Below are the code and all the weights of a small trained network. Each question names an input and a class and asks about switching units off, where a switched-off unit gives its printed mean instead of its output.

import numpy as np


def w(rows, s, z=0):
    codes = np.array(rows[::2]) - 128.0
    scale = np.full(codes.shape[1], s)
    scale[-1] = z or s
    return codes * scale


def f(y):
    return y / 2 * (1 + np.tanh(0.7978845608 * (y + 0.044715 * y**3)))


def log_softmax(a):
    a = a - a.max(-1, keepdims=True)
    return a - np.log(np.exp(a).sum(-1, keepdims=True))


def net(x, mask):
    res = np.array(x, float).reshape(1, 7) / 4 @ E
    y = f(res @ A[0][:, :-1].T + A[0][:, -1])
    res = res + np.where(mask, y, B[0][:, -1]) @ B[0][:, :-1]
    return log_softmax(res[-1] @ U[:, :-1].T + U[:, -1])


A, B = {}, {}
E = w([
[120,81,70,74,131,197,129,152,102],'x0',
[187,145,84,75,129,147,192,58,120],'x1',
[145,219,97,198,125,128,166,184,201],'x2',
[219,90,149,76,115,86,85,120,80],'x3',
[165,103,3,113,210,127,54,95,168],'x4',
[36,42,122,146,131,2,136,120,177],'x5',
[144,108,177,166,197,122,144,170,125],'x6',
],0.0059)
A[0] = w([
[112,123,150,129,101,140,136,146,114,91],'neuron 0',
[55,51,96,118,128,84,109,92,140,163],'neuron 1',
[135,145,95,118,112,130,117,117,125,102],'neuron 2',
[128,159,152,153,88,37,84,169,137,70],'neuron 3',
[103,100,2,119,147,185,84,168,152,124],'neuron 4',
[190,73,69,86,142,47,196,56,134,158],'neuron 5',
[82,107,204,116,104,182,181,144,95,160],'neuron 6',
[146,23,141,54,63,97,107,107,76,162],'neuron 7',
[124,102,128,105,104,116,122,109,114,100],'neuron 8',
[53,63,99,117,130,70,103,84,136,92],'neuron 9',
[235,62,113,98,177,171,66,126,94,181],'neuron 10',
[128,130,132,131,126,124,123,124,132,93],'neuron 11',
[92,144,147,121,108,150,120,147,115,93],'neuron 12',
[121,134,134,128,105,120,124,151,130,94],'neuron 13',
[170,159,51,72,95,243,118,81,96,155],'neuron 14',
[137,134,162,120,117,124,128,112,113,72],'neuron 15',
[123,139,129,135,115,108,120,148,123,72],'neuron 16',
[89,149,137,151,116,114,150,121,143,1],'neuron 17',
[150,149,132,146,142,150,143,138,145,70],'neuron 18',
[112,115,136,142,130,111,107,127,129,72],'neuron 19',
],0.015,0.0025)
B[0] = w([
[130,159,129,144,127,131,133,123,138,140],'neuron 0',
[70,95,131,107,140,74,114,101,107,196],'neuron 1',
[147,124,147,132,152,155,147,143,130,140],'neuron 2',
[180,136,119,101,126,166,135,107,132,171],'neuron 3',
[48,162,135,179,119,132,148,169,138,208],'neuron 4',
[135,179,128,163,116,192,133,168,148,199],'neuron 5',
[85,162,114,171,121,147,127,167,148,189],'neuron 6',
[7,111,133,157,135,76,137,142,119,212],'neuron 7',
[113,125,123,141,146,114,118,138,135,143],'neuron 8',
[83,82,135,96,129,75,123,111,106,192],'neuron 9',
[135,72,131,69,128,77,118,63,102,225],'neuron 10',
[140,114,128,109,125,132,145,152,121,125],'neuron 11',
[148,140,124,133,138,137,158,139,148,140],'neuron 12',
[138,136,115,134,155,142,123,115,144,131],'neuron 13',
[248,141,127,100,126,161,119,107,141,249],'neuron 14',
[101,121,94,135,148,151,118,148,148,137],'neuron 15',
[148,131,135,130,142,134,134,121,131,129],'neuron 16',
[139,106,133,118,142,123,102,132,99,144],'neuron 17',
[110,100,115,112,113,121,122,127,118,143],'neuron 18',
[120,134,118,106,86,118,146,106,105,133],'neuron 19',
],0.022,0.014)
U = w([
[104,43,160,90,156,68,96,92,78,168],'0',
[254,162,140,94,106,214,120,108,156,7],'1',
[65,156,132,212,124,147,160,224,156,188],'2',
],0.0079,0.0011)

Each question gives the input, the list of numbers given to net, and the class t.
The units are the neurons (one row each of A and B). Each row of codes is followed by its name. A weight is (code - 128) times the scale printed after its matrix; where a second scale follows, it is the last column's (A, B and U).
mask holds one flag per neuron, in row order. A switched-off neuron (its flag False) gives its mean, the last column of its row in B, instead of its output. The means were averaged over made-up inputs and are rounded, as every weight is.
A unit's drop is (log p(t) with every unit on - log p(t) with that unit switched off) / (log p(t) with every unit on - log p(t) with every unit switched off).
unit that matters most: the unit with the biggest drop
k most important neurons: the k neurons with the biggest drops, biggest first
drop when u is switched off: that unit's drop, to one decimal
input [-3,-8,-7,-6,-8,1,4], class 2: unit that matters most -> neuron 6
input [-8,7,7,-6,-2,-1,5], class 0: 4 most important neurons -> [neuron 14; neuron 5; neuron 4; neuron 6]
input [-7,4,-2,2,-2,3,-6], class 2: 2 most important neurons -> [neuron 10; neuron 5]
input [4,7,8,0,-7,-2,4], class 1: 3 most important neurons -> [neuron 7; neuron 4; neuron 1]
input [8,-5,6,7,0,-4,-2], class 1: 2 most important neurons -> [neuron 14; neuron 7]
input [5,-7,-2,-5,5,-4,8], class 2: 3 most important neurons -> [neuron 4; neuron 9; neuron 1]
input [3,6,-3,-8,1,3,-4], class 2: 3 most important neurons -> [neuron 10; neuron 4; neuron 5]
input [1,-1,0,-8,4,-4,-6], class 1: 2 most important neurons -> [neuron 14; neuron 7]
input [-4,5,-4,0,1,0,-2], class 2: 4 most important neurons -> [neuron 5; neuron 10; neuron 7; neuron 3]
input [-8,5,7,-5,-2,-6,2], class 1: 3 most important neurons -> [neuron 7; neuron 4; neuron 1]
input [2,6,4,5,8,8,-7], class 2: 2 most important neurons -> [neuron 5; neuron 4]
input [0,0,2,-8,-4,5,-3], class 0: 3 most important neurons -> [neuron 4; neuron 5; neuron 17]
input [3,-1,6,6,7,5,-5], class 2: 2 most important neurons -> [neuron 4; neuron 5]
input [0,-4,7,-5,-4,6,-2], class 0: unit that matters most -> neuron 14
input [8,1,5,-4,8,-2,-8], class 1: 2 most important neurons -> [neuron 14; neuron 7]
input [7,5,-5,-1,-6,-7,-5], class 1: drop when neuron 14 is switched off -> 3.7
input [-5,-3,3,1,1,2,3], class 1: drop when neuron 9 is switched off -> 0.1
input [-6,1,2,0,5,-8,4], class 1: drop when neuron 1 is switched off -> 0.2
input [-5,-5,1,2,-7,0,3], class 1: drop when neuron 1 is switched off -> 0.1
